Below are the code and all the weights of a small trained network. Each question names an input and a class and asks about switching units off, where a switched-off unit gives its printed mean instead of its output.

import numpy as np


def w(rows, s, z=0):
    codes = np.array(rows[::2]) - 128.0
    scale = np.full(codes.shape[1], s)
    scale[-1] = z or s
    return codes * scale


def norm(h):
    return h / np.sqrt((h * h).mean(-1, keepdims=True) + 1e-5)


def f(y):
    return np.maximum(y, 0)


def log_softmax(a):
    a = a - a.max(-1, keepdims=True)
    return a - np.log(np.exp(a).sum(-1, keepdims=True))


def net(x, mask):
    res = np.array(x, float).reshape(1, 4) / 4 @ E
    u = 0
    for l in range(2):
        y = f(norm(res) @ A[l][:, :-1].T + A[l][:, -1])
        res = res + np.where(mask[u : u + 12], y, B[l][:, -1]) @ B[l][:, :-1]
        u += 12
    return log_softmax(norm(res)[-1] @ U[:, :-1].T + U[:, -1])


A, B = {}, {}
E = w([
[180,43,254,125,93,164,74,137,157],'x0',
[92,25,59,92,78,213,76,119,122],'x1',
[157,132,88,147,130,168,125,118,183],'x2',
[151,216,135,118,110,223,100,187,72],'x3',
],0.0081)
A[0] = w([
[49,57,118,174,145,151,151,120,151,89],'L0N1',
[2,155,40,64,156,149,162,137,138,133],'L0N2',
[86,91,6,218,131,89,244,97,57,119],'L0N3',
[179,25,151,70,220,189,148,106,101,1],'L0N4',
[76,85,114,58,138,112,53,130,150,134],'L0N5',
[142,158,221,168,159,131,202,162,175,137],'L0N6',
[172,149,147,137,200,52,169,90,195,104],'L0N7',
[122,208,146,195,152,92,199,130,137,209],'L0N8',
[85,172,81,167,90,127,53,221,141,133],'L0N9',
[115,246,60,142,141,71,175,70,127,190],'L0N10',
[146,109,179,125,93,55,92,112,131,233],'L0N11',
[86,167,143,77,70,157,128,47,181,68],'L0N12',
],0.0074,0.0034)
B[0] = w([
[99,184,88,154,45,80,113,144,156,175],'L0N1',
[209,220,100,19,141,133,122,56,135,223],'L0N2',
[109,34,186,184,128,97,68,7,128,232],'L0N3',
[93,67,133,77,63,187,215,206,173,159],'L0N4',
[66,202,198,203,36,107,98,79,200,184],'L0N5',
[254,131,81,94,165,147,120,55,49,214],'L0N6',
[89,42,166,12,185,64,204,147,84,215],'L0N7',
[98,100,138,179,141,228,97,249,120,240],'L0N8',
[69,201,168,36,123,116,192,190,66,180],'L0N9',
[85,66,169,227,142,150,203,205,138,253],'L0N10',
[195,82,1,149,118,149,196,177,210,213],'L0N11',
[149,95,175,228,192,125,217,21,184,136],'L0N12',
],0.0054,0.0075)
A[1] = w([
[137,162,189,151,107,189,152,195,111,91],'L1N1',
[136,136,96,171,188,93,153,180,110,213],'L1N2',
[220,128,120,99,179,118,180,124,146,223],'L1N3',
[130,87,143,99,113,148,8,132,150,163],'L1N4',
[76,91,146,116,87,172,109,120,116,99],'L1N5',
[131,79,184,128,160,82,167,119,157,108],'L1N6',
[236,159,141,147,82,139,93,117,92,2],'L1N7',
[117,79,142,167,92,170,132,155,131,110],'L1N8',
[67,119,108,158,91,102,70,97,185,57],'L1N9',
[115,186,79,47,148,175,113,122,46,44],'L1N10',
[160,93,141,89,124,87,102,118,141,153],'L1N11',
[82,180,57,94,74,140,152,23,97,109],'L1N12',
],0.011,0.002)
B[1] = w([
[92,114,99,90,223,124,71,3,104,254],'L1N1',
[60,147,79,145,68,148,106,81,157,231],'L1N2',
[159,141,168,118,52,111,68,158,109,231],'L1N3',
[55,195,68,122,152,133,203,130,85,191],'L1N4',
[81,148,72,157,148,149,180,115,95,189],'L1N5',
[160,119,120,104,50,161,166,176,191,232],'L1N6',
[123,46,208,144,206,97,62,126,96,182],'L1N7',
[110,151,126,207,139,103,140,171,133,196],'L1N8',
[126,75,202,143,182,93,113,103,136,206],'L1N9',
[192,135,131,133,66,161,186,217,198,234],'L1N10',
[199,254,90,113,128,120,111,171,107,178],'L1N11',
[223,127,167,76,122,51,78,132,125,234],'L1N12',
],0.0085,0.0078)
U = w([
[11,52,109,220,57,107,246,182,191,84],'0',
[230,180,143,34,17,139,162,218,158,221],'1',
[7,217,64,131,196,231,156,107,51,250],'2',
[155,77,227,111,207,160,33,132,64,24],'3',
[134,105,160,72,144,6,97,6,169,42],'4',
],0.014,0.0022)

Each question gives the input, the list of numbers given to net, and the class t.
The units are the neurons (one row each of A and B). Each row of codes is followed by its name. A weight is (code - 128) times the scale printed after its matrix; where a second scale follows, it is the last column's (A, B and U).
mask holds one flag per neuron, layer by layer. A switched-off neuron (its flag False) gives its mean, the last column of its row in B, instead of its output. The means were averaged over made-up inputs and are rounded, as every weight is.
A unit's drop is (log p(t) with every unit on - log p(t) with that unit switched off) / (log p(t) with every unit on - log p(t) with every unit switched off).
The circuit of an input: a set's keep is (log p(t) with only the set's units on - log p(t) with every unit switched off) / (log p(t) with every unit on - log p(t) with every unit switched off). Starting from the 12 units with the biggest drops (on a tie, the unit counted first), units are removed one at a time, each time the one whose removal leaves the highest keep (on an exact tie, the one counted first), for as long as the keep stays at least 0.8.
circuit, biggest first: the units of the circuit, biggest drop first
unit that matters most: the unit with the biggest drop
top k neurons: the k neurons with the biggest drops, biggest first
k most important neurons of layer l: the k neurons of layer l with the biggest drops, biggest first
drop when u is switched off: that unit's drop, to one decimal
input [4,-3,-1,2], class 3: circuit, biggest first : (L1N7)
input [5,-8,4,1], class 3: top 4 neurons : (L0N6, L1N7, L0N8, L1N10)
input [2,0,-5,6], class 3: 3 most important neurons of layer 0 : (L0N8, L0N10, L0N3)
input [0,-6,8,-8], class 0: top 4 neurons : (L0N2, L0N10, L1N12, L0N8)
input [-2,3,-8,0], class 4: top 2 neurons : (L0N5, L0N3)
input [-1,-6,0,-1], class 0: top 3 neurons : (L0N10, L0N8, L0N7)
input [0,8,-3,-1], class 4: 3 most important neurons of layer 0 : (L0N8, L0N10, L0N5)
input [6,1,5,-8], class 0: top 3 neurons : (L0N2, L1N12, L0N6)
input [0,-7,3,-4], class 0: top 2 neurons : (L0N10, L0N8)
input [1,2,5,3], class 2: top 2 neurons : (L0N2, L0N6)
input [6,1,0,-6], class 0: top 3 neurons : (L0N2, L1N12, L0N5)
input [-2,1,5,-3], class 4: top 2 neurons : (L0N2, L0N8)
input [2,-6,-1,6], class 3: top 2 neurons : (L0N6, L1N7)
input [-6,2,4,-8], class 4: unit that matters most : L0N2
input [1,3,-8,-3], class 0: top 3 neurons : (L0N2, L1N1, L0N6)
input [-6,-3,-3,0], class 0: 2 most important neurons of layer 0 : (L0N3, L0N7)
input [0,-8,-3,4], class 2: 3 most important neurons of layer 0 : (L0N8, L0N10, L0N2)
input [8,-4,-4,-4], class 1: drop when L1N6 is switched off : 0.0
input [6,-1,7,4], class 3: drop when L1N7 is switched off : 0.2
input [6,1,-1,6], class 2: drop when L1N4 is switched off : 0.3
input [5,2,-8,1], class 2: unit that matters most : L0N10
input [-8,3,-5,1], class 1: 2 most important neurons of layer 1 : (L1N10, L1N1)
